Here is a tiny trained network, its code and every weight. The questions are about switching its units off for an input and a target symbol, where a switched-off unit gives its printed mean instead of its output.

import numpy as np


def w(rows, s, z=0):
    codes = np.array(rows[::2]) - 128.0
    scale = np.full(codes.shape[1], s)
    scale[-1] = z or s
    return codes * scale


def norm(h):
    return h / np.sqrt((h * h).mean(-1, keepdims=True) + 1e-5)


def softmax(a):
    e = np.exp(a - a.max(-1, keepdims=True))
    return e / e.sum(-1, keepdims=True)


def log_softmax(a):
    a = a - a.max(-1, keepdims=True)
    return a - np.log(np.exp(a).sum(-1, keepdims=True))


def net(x, mask):
    ids = ['ελμξστφ'.index(c) for c in x.split()]
    T = len(ids)
    res = E[ids] + P[:T]
    u = 0
    for l in range(3):
        r = norm(res)
        for j in range(3):
            rows = slice(2 * j, 2 * j + 2)
            q, k, v = (r @ M[l][rows].T for M in (Q, K, V))
            z = softmax(np.where(np.tri(T) > 0, q @ k.T / 2**0.5, -1e9)) @ v
            o = O[l][rows]
            res = res + np.where(mask[u + j], z, o[:, -1]) @ o[:, :-1]
        u += 3
    return log_softmax(norm(res)[-1] @ U[:, :-1].T + U[:, -1])


Q, K, V, O = {}, {}, {}, {}
E = w([
[112,127,135,112,105,72,164,156],'ε',
[209,143,103,145,215,193,155,254],'λ',
[107,153,153,48,83,121,134,105],'μ',
[29,95,108,125,208,187,171,98],'ξ',
[129,104,195,141,109,121,181,107],'σ',
[115,73,227,171,106,94,49,158],'τ',
[84,114,182,100,94,153,172,190],'φ',
],0.012)
P = w([
[88,59,190,73,245,2,175,79],'0',
[46,244,251,62,218,74,183,87],'1',
[132,39,156,35,182,64,211,147],'2',
[88,253,191,81,149,91,136,104],'3',
[156,59,88,68,154,113,186,142],'4',
[91,224,136,124,145,146,124,123],'5',
[170,61,82,95,119,165,149,115],'6',
[74,229,122,155,86,169,115,90],'7',
[183,54,45,101,67,196,141,113],'8',
[107,221,71,206,34,177,125,66],'9',
[107,56,94,157,82,235,154,106],'10',
],0.006)
Q[0] = w([
[77,155,171,98,29,125,203,102],'L0H0',
[96,249,143,210,165,135,86,127],'L0H0',
[121,107,137,156,159,146,60,107],'L0H1',
[162,155,168,103,68,132,126,135],'L0H1',
[139,173,122,109,133,134,141,103],'L0H2',
[141,120,142,110,125,107,80,134],'L0H2',
],0.011)
K[0] = w([
[160,84,30,187,2,199,115,117],'L0H0',
[173,9,155,10,180,112,126,147],'L0H0',
[46,68,171,132,164,155,50,99],'L0H1',
[158,130,186,82,6,169,103,133],'L0H1',
[113,15,115,153,83,91,136,180],'L0H2',
[118,140,172,107,153,62,105,77],'L0H2',
],0.0061)
V[0] = w([
[173,78,211,140,59,253,113,60],'L0H0',
[209,89,172,207,206,125,186,26],'L0H0',
[120,83,85,246,126,118,127,135],'L0H1',
[98,63,156,103,214,188,122,35],'L0H1',
[152,194,117,130,193,176,108,171],'L0H2',
[159,48,82,188,68,182,120,196],'L0H2',
],0.0051)
O[0] = w([
[156,131,102,113,254,140,51,185,116],'L0H0',
[199,175,112,82,110,180,186,183,117],'L0H0',
[95,158,118,96,95,152,50,69,9],'L0H1',
[63,171,107,176,129,55,111,138,168],'L0H1',
[152,158,163,81,102,86,92,108,83],'L0H2',
[108,151,78,147,157,168,196,83,2],'L0H2',
],0.0062,0.0053)
Q[1] = w([
[164,167,179,102,101,201,88,89],'L1H0',
[76,142,112,117,124,150,58,154],'L1H0',
[187,54,127,102,141,126,75,114],'L1H1',
[105,112,205,127,1,149,177,121],'L1H1',
[176,162,77,156,142,167,78,53],'L1H2',
[152,133,166,71,144,42,139,77],'L1H2',
],0.0059)
K[1] = w([
[101,58,117,212,197,71,116,90],'L1H0',
[118,137,101,86,231,125,119,158],'L1H0',
[125,191,223,110,123,127,110,155],'L1H1',
[164,136,40,169,67,172,115,85],'L1H1',
[62,123,238,135,204,109,227,153],'L1H2',
[89,81,97,79,105,255,92,139],'L1H2',
],0.0052)
V[1] = w([
[169,130,198,187,73,110,197,58],'L1H0',
[37,26,208,127,220,115,179,155],'L1H0',
[191,36,87,202,128,94,75,99],'L1H1',
[185,148,112,224,112,196,159,59],'L1H1',
[120,154,4,163,221,157,104,80],'L1H2',
[115,80,100,236,160,103,161,251],'L1H2',
],0.0042)
O[1] = w([
[127,160,68,10,162,134,115,218,165],'L1H0',
[223,128,61,95,153,60,176,174,251],'L1H0',
[134,155,127,89,34,168,200,103,72],'L1H1',
[173,92,131,64,112,86,171,192,46],'L1H1',
[150,60,167,119,86,104,156,145,2],'L1H2',
[38,175,113,2,150,140,119,60,172],'L1H2',
],0.0063,0.0078)
Q[2] = w([
[107,141,162,142,48,153,146,45],'L2H0',
[151,2,97,97,144,162,151,143],'L2H0',
[63,253,153,147,178,99,135,146],'L2H1',
[76,77,45,68,235,65,197,150],'L2H1',
[94,178,162,194,91,122,98,98],'L2H2',
[150,22,134,143,79,143,68,99],'L2H2',
],0.0081)
K[2] = w([
[66,108,141,22,185,31,180,167],'L2H0',
[103,254,178,185,140,146,183,109],'L2H0',
[147,42,73,103,107,135,120,112],'L2H1',
[111,173,87,151,53,248,63,114],'L2H1',
[132,42,98,49,158,41,149,168],'L2H2',
[97,208,213,126,135,68,173,168],'L2H2',
],0.007)
V[2] = w([
[166,144,93,178,98,117,180,76],'L2H0',
[112,156,159,118,173,163,227,86],'L2H0',
[75,81,185,150,110,155,179,153],'L2H1',
[144,124,142,50,136,125,124,1],'L2H1',
[72,130,99,72,118,99,123,154],'L2H2',
[62,148,87,153,122,223,91,111],'L2H2',
],0.0081)
O[2] = w([
[162,160,84,105,110,159,158,163,30],'L2H0',
[109,213,80,192,113,106,108,128,173],'L2H0',
[82,136,47,113,189,126,141,56,65],'L2H1',
[125,8,139,172,144,135,115,228,89],'L2H1',
[111,9,127,212,74,149,131,105,241],'L2H2',
[76,149,165,120,159,2,173,161,2],'L2H2',
],0.0074,0.0063)
U = w([
[106,93,97,170,23,189,199,86,99],'ε',
[116,177,158,87,72,101,185,99,254],'λ',
[138,56,178,229,125,107,25,185,88],'μ',
[95,122,169,170,122,2,166,185,175],'ξ',
[174,169,64,138,184,162,105,206,133],'σ',
[124,66,175,52,198,154,158,91,93],'τ',
[38,132,53,179,214,107,100,38,74],'φ',
],0.0095,0.0022)

Each question gives the input, a string of symbols that net reads in full, and the target symbol t.
The units are the heads (2 rows each of Q, K, V and O). Each row of codes is followed by its name. A weight is (code - 128) times the scale printed after its matrix; where a second scale follows, it is the last column's (O and U).
mask holds one flag per head, layer by layer. A switched-off head (its flag False) gives its mean, the last column of its rows in O, instead of its output. The means were averaged over made-up inputs and are rounded, as every weight is.
A unit's drop is (log p(t) with every unit on - log p(t) with that unit switched off) / (log p(t) with every unit on - log p(t) with every unit switched off).
The circuit of an input: a set's keep is (log p(t) with only the set's units on - log p(t) with every unit switched off) / (log p(t) with every unit on - log p(t) with every unit switched off). Starting from all 9 units, units are removed one at a time, each time the one whose removal leaves the highest keep (on an exact tie, the one counted first), for as long as the keep stays at least 0.8.
units of the circuit, in order: the units of the circuit, biggest drop first
most important unit: the unit with the biggest drop
which heads matter: for each layer, one digit per head in row order, 1 if its drop is at least 0.15 and else 0, layers parted by /
drop when u is switched off: that unit's drop, to one decimal
input μ φ ξ λ ξ φ ε τ ε, target τ: most important unit -> L2H0
input τ μ σ, target μ: which heads matter -> 000 / 000 / 011
input φ λ ε, target λ: units of the circuit, in order -> L0H0; L2H1
input φ σ τ σ, target τ: which heads matter -> 000 / 000 / 100
input λ μ μ σ τ ξ τ ε μ σ, target μ: units of the circuit, in order -> L0H0; L2H1
input τ μ λ σ ξ ε μ τ λ λ φ, target λ: units of the circuit, in order -> L2H2; L2H1
input σ ξ μ μ ε ε ξ φ, target ξ: which heads matter -> 000 / 000 / 001
input σ μ ε ε σ, target ε: units of the circuit, in order -> L0H0; L2H2
input φ μ σ τ τ ε φ μ, target φ: which heads matter -> 100 / 000 / 010
input μ λ τ φ μ φ σ, target φ: units of the circuit, in order -> L2H1; L0H0
input ξ ε λ μ ε σ ξ ξ μ τ ε, target τ: which heads matter -> 100 / 000 / 100
input ε ε ε μ τ μ φ φ, target φ: which heads matter -> 100 / 000 / 010
input τ σ μ μ φ μ μ λ φ φ σ, target φ: units of the circuit, in order -> L0H0; L2H1
input ε τ φ σ λ ε σ σ τ μ, target τ: units of the circuit, in order -> L2H0; L0H0
input μ μ τ λ μ τ τ φ, target τ: units of the circuit, in order -> L2H0
input τ σ ε σ σ, target σ: units of the circuit, in order -> L0H0; L2H0
input φ λ μ, target λ: units of the circuit, in order -> L0H0; L2H0
input μ μ ε, target μ: units of the circuit, in order -> L2H2; L0H2
input ε τ ε τ ε σ φ λ μ, target λ: units of the circuit, in order -> L2H2; L2H1
input μ τ σ σ φ, target σ: units of the circuit, in order -> L0H0
input λ μ ε ε, target ε: which heads matter -> 100 / 000 / 001
input ε λ μ τ μ μ φ τ σ ε, target σ: which heads matter -> 100 / 000 / 000
input φ ξ ξ σ ε, target σ: which heads matter -> 100 / 100 / 100
input μ τ μ ε, target μ: which heads matter -> 000 / 000 / 001
input τ σ τ τ ξ φ ξ ε, target ξ: drop when L2H2 is switched off -> 3.0
